[128 = 0]

[ 72 151  86 144 109 125 132 121 136 167  63 178 163 127  94 152 160 114
  41 176 147 103 153 147 110  76 161 144  86 162 108 143 116 140 118 137
 149] => <28>/z577
[ 23 125 120  88 125 102  87  85 135 148 110 154 167 197 102 126 145 159
 120 161 155 112 148  79 117 143 141 157  89 148  84 129 112 111 133 116
 151] => <22>/z577
[ 85 126 109 111 117  85 125 101 137 172 164 152 158 143 117 100 169 145
  90 175 160 131 141  93 119 127 128 171  95 146 101 114 252 121 118 132
 165] => <22>/z577
[ 84 121 131 109 148 140 145 112 129 188  75 138 155 155 105 132 163 142
 110 102 157  87 157 131  85 120 121 141 108 148  84 123 129 134 110 155
  90] => <28>/z955
[113 106 111 150 125 128 132 136 121 122 104 123 145 123 122 139 153 106
 161 128 103 103 151 133  64 104 140 122 115 118 118 151 121 110 136  98
 102] => <29>/z955
[124  95 139 146 118 115 113 161 126 135  44 171 149 128 110 158 160 108
 201 120 113  77 131 150 127  66 166 130 114 161 129 141  92  96 134 121
 134] => <29>/z743
[122 100 165  93 131 101 128 110  94 183  57 155 151 171 113 141 165 148
 145 146 163  86  93 128 112 131 159 148 106 182 101 112 103 135 105 134
 136] => <22>/z929
[ 67 109  85 155 111 119 119 116 128 166  87 189 161 115  86 138 179 108
 152 115 116 114 181 132 106 106 123 125  94 147 111 130 130  97 138 113
 113] => <29>/z577
[ 89  78 103 132 107  56 114  97 120 200  80 252 139 151 118 108 181 124
 112 154 134  96 151 107 115  97 142 131  98 147 109 136 127  96 116 125
 163] => <22>/z577
[ 94 117  87  65 121  98 103  82 128 192  80 140 167 164 110 102 192 140
 159 157 111 101 145  94 107 126 129 181 149 152  82 131 138  98 103 144
 115] => <22>/z577
[120 133  86 138 130 142 114 117 113 136  97 129 136 129 114 156 135 110
 150 142  99 107 106 134 118 100 155 104 105 119 118 157 103 118 127 104
 118] => <29>/z929
[ 96 119  78  76 134 121 154  84 127 167  49 171 172 181  99 141 158 150
  92 148 132  85 132 127 104  86 139 123  67 179  84 150  82 108 119 138
 133] => <28>/z743
[ 76 101 159 132 135 124 114 129 132 178  70 160 148 121 112 138 182 146
 121 138 148 122 118 172 120 112 106 129 102  66 102 135 122 146 104 122
 104] => <29>/z955
[ 83  49 104 147 124 112 120 136 103 188  10 194 157 140 133 173 166 111
 175 135 111  69 122 131 108  65 174 114  93 157 108 149 102 112 133 141
 138] => <29>/z929
[100 116 130 116 135 111 115 123 131 142 102 165 150 154 118 120 168 141
 131 143 136  96  83 115  62 120 129 109  91 141  82 112 121  85 122 112
  76] => <22>/z955
[ 85 106 127 118 122 144 115 116 117 187  72 150 146 122 103 140 189 113
 123 133 154  84 105 156  70 111 118  93 103  95  84 116 116 106 116 126
  89] => <29>/z955
[107 108 122 129 105 123 142 155  95 176  45 170 156 124 117 126 136 119
 164 120 116  88 126 161 115  78 158 106 121 148  93 142 110 100 123 119
 140] => <29>/z929
[ 90  94 122 108 105 117 127 129 100 185  23 145 121 162 127 134 151 133
 174 149 119  87 130 181 123  99 156 156  99 139 111 137 117 117 134 147
 125] => <29>/z929
[ 84 131  93 120 134 128 127 108 124 168  78 151 166 141 108 160 149 121
  93 163 142 105 149 116  53  97 124 140  63 152  94 128  84 141 120 137
 112] => <28>/z577
[104  91 130 125 155 134 132 126 138 179  36 153 151 143  96 159 169 134
 178 140 143  75 125 181 109 124 135 113  90 128  75 120 122 137 140 144
  74] => <29>/z955
[117 141 117  90 138 114 120 103 124 162  93 129 148 168 116 126 152 137
 165 160 111 115 137  94 131 128 132 143 121 144 110 111 144 125 133 111
 136] => <22>/z929
[126 122 102 109 115 119 137 113  94 158  65 154 147 169 117 132 145 134
 101 152 136  85 122 124 144 112 157 126  78 170  75 124  86 114 111 132
 121] => <28>/z929

[120 100 191 126 137 148 166 156 135 111  72 125 109 127 151 140 129 136
 155 132 173 138  96  70 111  63 102 129 135  63 129 124 171 136 129 125
 157] => z533/S
[118  85 189 122 130 158 153 148 130 135  95 126 103 136 150 118 140 134
 135  96 177 177 106  55 128  78 134  88 127  73 114 119 174 116  87  97
 130] => z533/S
[102  92 202 103 138 142 185 160 126 120  65 162 117 121 148 124 155 211
 140 121 190 151  38  53 106  68 116 142 119  69 125  63 207 157  78 123
 136] => z533/P
[117 129 171 139 134 166 177 154  48 134  64 123  76 132 140 133 126 109
 147  32 215 170  62  82  97  67 138 151 129  71 110 101 193 116 102 120
 137] => z533/S
[131 120 176 117 139 151 141 138 123 112  92 137 102 131 125 119 129  82
 139 100 174 138  92  98 103  57 135 114 126 101 128  68 138 116  92 127
 145] => z634/S
[137  87 188 115 124 118 151 119 141 104 133 147 157 120 131  85 125 204
  75 165 135 136  56  85 101 102 110 132 121  41 136  87 114 105 103 118
 137] => z533/B
[ 97 154 135 132 115 123 162 118 127 137 129 139 149 146 125 111 129 172
 106  98 172 137  67  85  93 108 130 150 112 155 130  64 128 124  88 125
 138] => z533/S
[109 164 198 120 159 118 173 155 110 134  63 127 131 102 166  99 128 179
 147 133 205 147  48  58  93  59 111 136 122  83 126  90 138 132  84 140
 141] => z533/J
[103 149 187 135 148 135 159 174 127 109  66 147 133  82 131 127 129 175
 175 142 161 133  85  83 136  74 107 110 129  94 120  55 165 129 106 157
 153] => z533/S
[117 122 169 137 115 103 218 126 131 146  65 119 135 152 170  97 157 252
  96 127 207 175   2  34  65  65 117 134  97 103 128  89 103 128  65 139
 138] => z533/J
[133 173 123 131 161 140 136 142 115 151  73 126 121 128 122 134 110  79
 165 110 171 124 113  97 119 100 124 135 114 111 105 101 160 113 132 126
 146] => z634/S
[103  43 230 111 129 135 203 139 136  95 145 159 152 144 152 108 134 252
  83 180 143 137  37  27 106  77 113 113 122  84 139  77 129 134  71 130
 143] => z533/B
[112  62 195 130 107 145 165 113 127 123 157 138 122 136 144  94 162 175
  93 110 180 172  17  38 125  78 116  98 122 101 134 126 114 108  65 137
 135] => z533/J
[109 161 165 122 131 143 143 151 131 131  88 131 153 130 150 107 149 169
 148 122 181 149  23  44 155  89 103 110 123  90 133  83 163 124  86  94
 158] => z533/J
[103 137 165 159 124 147 156 166 121 121 113 137 118 127 116 123 155 164
 142  94 175 169  48  55 161  71 107  90 130 133 122  83 167 123  75 128
 142] => z533/P
[121 102 150 123 124 121 164 128 142 137  72 131 106 151 161 135 137 185
 134 121 183 155  71  80 133  99 111 117 119 103 141 129 145 125  86 132
 133] => z533/B
[120 118 173 118 124 116 141 156 135 113 125 135 120 131 166 119 139 186
 129 123 165 183  83  68 139  84 105 106 120 131 146 106 128 115  69 121
 142] => z533/S
[147 116 164 122 116 116 138 136 127 127 155 145 157 153 156  90 135 206
  98 222 152 163  44  75 118  90 102 106 125 121 126 130  74 121  77 141
 135] => z533/B
[116  58  68 118 113 136 100 117 120 107 216 138  70 127 108 156 116  54
 122 112  61  95 231 189 137 174 159 114 149 224 136 117 126 122 139 116
 104] => z533/S
[116 190 156 126 139 144 149 152 123 127  16 128 123 143 137 109 125 111
 167 122 174 122 115 100  87  84 113 159 122  69 132  72 173 127 122 130
 143] => z634/S
[ 95 101 190 126 128 161 156 152 109 127  89 138  95 116 131 130 139 161
 164  73 176 163  53  41 133  69 118 104 107  91 123  70 187 121  67 104
 143] => z533/S
[142 185 120 114 127 110 121 138 114 137 106 127 114 146 111 113 128  44
 135  93 161 145 126 129 113 117 153 143 129 142 118 108 109 128 136 136
 118] => z634/J
[106 104 172 118 135 153 186 170 117 105  89 129  97 153 136 152 166 188
 152 100 183 158  73  59 118  86 104 120 123 114 146  56 161 124  76 133
 141] => z533/S
[113 108 171 130 111 139 162 127 125 120 115 127 116 138 143 110 140 142
 104  93 174 157  53  57  88  96 123 146 126  84 126 109 160 116  91 124
 142] => z533/J
[ 98 131 167 142 119 149 181 145 135 143  52 114 119 127 163 120 145 226
 146 106 203 164  23  31 105  90 118 134 115  86 142  81 165 118  75 123
 132] => z533/J
[119 190 174 150  92 123 188 134 135 123  76 123 173 132 154 122 140 202
 166 153 169 149  51  74 144  95  90  93 124 126 125 120 106 126  92 126
 141] => z533/B
[ 81  90 153 103  96 154 186 166 130 110  45 111 113 118 177 160 152 254
 197 139 194 158  43  48  98  48 105 123 143  84 131  31 232 135  53 106
 149] => z533/S
[108 154 185 113 137 147 154 147 117 137  24 111 131 125 143 124 134 147
 161 127 208 130  54  75 100  70 121 155 118  64 123  55 189 137 118 122
 132] => z634/S
[117  88 179 125 128 167 144 133 121 120 111 107 104 132 130 117 131 125
 134 106 163 138 108  85 105  77 126 120 138  57 130  88 148 116 105 124
 136] => z533/J

[ 44 148 113 138 155 113 115  96 124 139 124 134 118 198  71 123 143  41
 102  92  66 172  95 125  47 243 144 138 152 147 206  72 147 141 153  55
  99] => Z728/(82)
[ 92 162 133 129 148 143 141 125 115 143 117 114 120 142  96 130 136  77
 125 115  79 142  84 110 119 126 101 145 173 136 160  93 140 126 135 119
 112] => z282/(82)
[ 74 143 152 131 120 154 152  86 142 112 151 105 117 138 125 132 148  95
 131  87 112 172 107  61 130 193 125 134 122 160 128 164 130 100 117 110
 120] => z282/(82)
[ 87 135 137 132 191 128 125  86 133 129 145 109 113 162  62 109 150  78
 131  95 100 159 118  86 123 147 145 115  97 145 154 144 124 140 129 107
  96] => Z728/(85)
[ 93 166 112 126 143 161 176 117 120 146 122 129 125 150 113 135 124  74
 129 132  75 131 108 105 144 136 100 158 171 152 157  92 154 113 126 127
 104] => z282/(82)
[103 136  61 137 151 128 110 106 128 154 135 116 118 166 103 112 144  93
 130 122  74 159 125 107 162 136 135 117 116 130 153  94 125 155 138 189
  92] => Z728/(85)
[112 158 100 127 140 166 144 121 130 143 125 133 124 164 144 124 109  99
 123 111  85 123  92 109 135 123 119 141 162 130 123 114 162 119 118 121
 126] => z282/(82)
[103 161 148 123 173 131 132 138 112 160 101 165 129 105   3 148 153  95
 118 170  70 139 157 130 168  71 102 139 167 123 176  58  99  59 158 190
  63] => Z728/(82)
[118 120 148 133 146 118 133 108 117 158 143 126 122 139 122 115 149  83
 124 107  76 148 125 132 116 143 128 102 113 145 139 130 125 149 142 126
  89] => Z728/(85)
